Here is a tiny trained network, its code and every weight. The questions are about switching its units off for an input and a target symbol, where a switched-off unit gives its printed mean instead of its output.

import numpy as np


def w(rows, s, z=0):
    codes = np.array(rows[::2]) - 128.0
    scale = np.full(codes.shape[1], s)
    scale[-1] = z or s
    return codes * scale


def f(y):
    return y / 2 * (1 + np.tanh(0.7978845608 * (y + 0.044715 * y**3)))


def softmax(a):
    e = np.exp(a - a.max(-1, keepdims=True))
    return e / e.sum(-1, keepdims=True)


def log_softmax(a):
    a = a - a.max(-1, keepdims=True)
    return a - np.log(np.exp(a).sum(-1, keepdims=True))


def net(x, mask):
    ids = ['αβηθλμ'.index(c) for c in x.split()]
    T = len(ids)
    res = E[ids] + P[:T]
    q, k, v = (res @ M[0].T for M in (Q, K, V))
    z = softmax(np.where(np.tri(T) > 0, q @ k.T / 4**0.5, -1e9)) @ v
    res = res + np.where(mask[0], z, O[0][:, -1]) @ O[0][:, :-1]
    y = f(res @ A[0][:, :-1].T + A[0][:, -1])
    res = res + np.where(mask[1:25], y, B[0][:, -1]) @ B[0][:, :-1]
    return log_softmax(res[-1] @ U[:, :-1].T + U[:, -1])


Q, K, V, O, A, B = {}, {}, {}, {}, {}, {}
E = w([
[140,86,133,112],'α',
[155,97,90,162],'β',
[140,112,117,183],'η',
[126,122,159,191],'θ',
[136,168,114,239],'λ',
[251,150,42,206],'μ',
],0.013)
P = w([
[89,224,26,103],'0',
[75,100,43,172],'1',
[133,209,149,91],'2',
[89,68,111,197],'3',
[177,178,205,111],'4',
[94,29,157,213],'5',
[208,167,255,130],'6',
],0.0079)
Q[0] = w([
[120,187,91,111],'H0',
[144,54,128,126],'H0',
[155,189,184,2],'H0',
[128,182,142,148],'H0',
],0.016)
K[0] = w([
[74,188,91,112],'H0',
[162,66,191,162],'H0',
[62,126,74,2],'H0',
[118,146,63,105],'H0',
],0.015)
V[0] = w([
[45,71,187,45],'H0',
[12,220,240,253],'H0',
[97,88,139,78],'H0',
[159,141,102,157],'H0',
],0.0084)
O[0] = w([
[254,69,57,175,2],'H0',
[61,177,20,10,140],'H0',
[183,92,110,144,71],'H0',
[70,150,158,109,175],'H0',
],0.0089,0.0077)
A[0] = w([
[144,131,101,124,114],'N0',
[227,79,132,139,2],'N1',
[174,146,168,20,63],'N2',
[134,107,150,157,74],'N3',
[125,135,104,142,138],'N4',
[181,185,160,66,47],'N5',
[210,49,145,120,114],'N6',
[119,89,77,192,95],'N7',
[142,127,118,111,81],'N8',
[126,119,94,151,106],'N9',
[130,144,106,170,91],'N10',
[211,213,36,154,164],'N11',
[105,70,52,79,51],'N12',
[186,61,104,209,75],'N13',
[173,105,147,77,102],'N14',
[178,181,29,167,173],'N15',
[175,187,38,185,79],'N16',
[168,151,68,103,117],'N17',
[119,123,123,138,96],'N18',
[140,128,113,120,95],'N19',
[118,127,114,146,123],'N20',
[117,90,41,139,126],'N21',
[152,92,5,134,160],'N22',
[152,163,147,72,73],'N23',
],0.025,0.0094)
B[0] = w([
[149,87,102,171,93],'N0',
[123,98,115,254,180],'N1',
[65,169,146,151,185],'N2',
[89,110,112,114,149],'N3',
[128,120,128,147,157],'N4',
[180,67,70,125,205],'N5',
[223,143,125,91,255],'N6',
[165,59,133,63,165],'N7',
[132,85,60,91,87],'N8',
[160,135,81,97,112],'N9',
[100,101,116,113,116],'N10',
[72,169,173,86,162],'N11',
[99,142,59,118,226],'N12',
[18,103,98,124,210],'N13',
[55,90,119,94,156],'N14',
[125,115,132,189,166],'N15',
[126,126,48,173,122],'N16',
[112,67,157,128,112],'N17',
[133,127,115,137,112],'N18',
[147,112,86,125,86],'N19',
[130,113,118,143,157],'N20',
[183,141,87,77,224],'N21',
[146,150,217,243,190],'N22',
[177,101,152,128,183],'N23',
],0.048,0.0032)
U = w([
[53,62,92,171,13],'α',
[8,109,163,227,253],'β',
[143,124,148,116,180],'η',
[141,111,78,254,129],'θ',
[56,118,45,181,25],'λ',
[77,53,78,248,40],'μ',
],0.0048)

Each question gives the input, a string of symbols that net reads in full, and the target symbol t.
The units are the heads (4 rows each of Q, K, V and O) and the neurons (one row each of A and B). Each row of codes is followed by its name. A weight is (code - 128) times the scale printed after its matrix; where a second scale follows, it is the last column's (O, A, B and U).
mask holds one flag per unit, heads first, then neurons. A switched-off unit (its flag False) gives its mean, the last column of its rows in O or B, instead of its output. The means were averaged over made-up inputs and are rounded, as every weight is.
A unit's drop is (log p(t) with every unit on - log p(t) with that unit switched off) / (log p(t) with every unit on - log p(t) with every unit switched off).
The circuit of an input: a set's keep is (log p(t) with only the set's units on - log p(t) with every unit switched off) / (log p(t) with every unit on - log p(t) with every unit switched off). Starting from the 12 units with the biggest drops (on a tie, the unit counted first), units are removed one at a time, each time the one whose removal leaves the highest keep (on an exact tie, the one counted first), for as long as the keep stays at least 0.8.
units of the circuit, in order: the units of the circuit, biggest drop first
most important unit: the unit with the biggest drop
k most important neurons: the k neurons with the biggest drops, biggest first
drop when u is switched off: that unit's drop, to one decimal
input α λ β α α α, target μ: most important unit	N13
input α β θ η, target θ: units of the circuit, in order	H0, N22, N21
input λ η μ η η β, target η: units of the circuit, in order	H0, N7, N21
input α α α β, target α: units of the circuit, in order	H0, N13, N7
input α α θ β, target θ: units of the circuit, in order	H0, N22, N21
input α α β η β β, target η: units of the circuit, in order	N7, H0
input β α α α α λ, target λ: units of the circuit, in order	H0, N12
input α μ η θ α λ α, target θ: units of the circuit, in order	H0, N1
input η α η μ, target β: units of the circuit, in order	N6, H0
input α α β α α, target μ: 2 most important neurons	N1, N13
input θ α α α μ, target β: 4 most important neurons	N11, N15, N6, N21
input α μ α η θ β, target θ: units of the circuit, in order	N22, H0, N21
input β α α β η α, target η: 3 most important neurons	N6, N7, N1
input μ μ α β α β, target α: units of the circuit, in order	H0, N7, N13
input η α β η η η, target η: units of the circuit, in order	H0, N7, N21
input α η η θ α, target η: 2 most important neurons	N6, N13
input λ β λ, target η: units of the circuit, in order	H0, N23
input α μ λ θ α θ, target θ: 3 most important neurons	N22, N21, N13
input θ μ α β α α, target α: 4 most important neurons	N13, N7, N6, N3
input α λ α α, target λ: drop when N22 is switched off	0.1
input α α λ μ α θ μ, target η: drop when N23 is switched off	0.2
input α μ α α η η, target η: drop when N22 is switched off	0.0
input λ α θ α θ α, target θ: drop when H0 is switched off	1.5
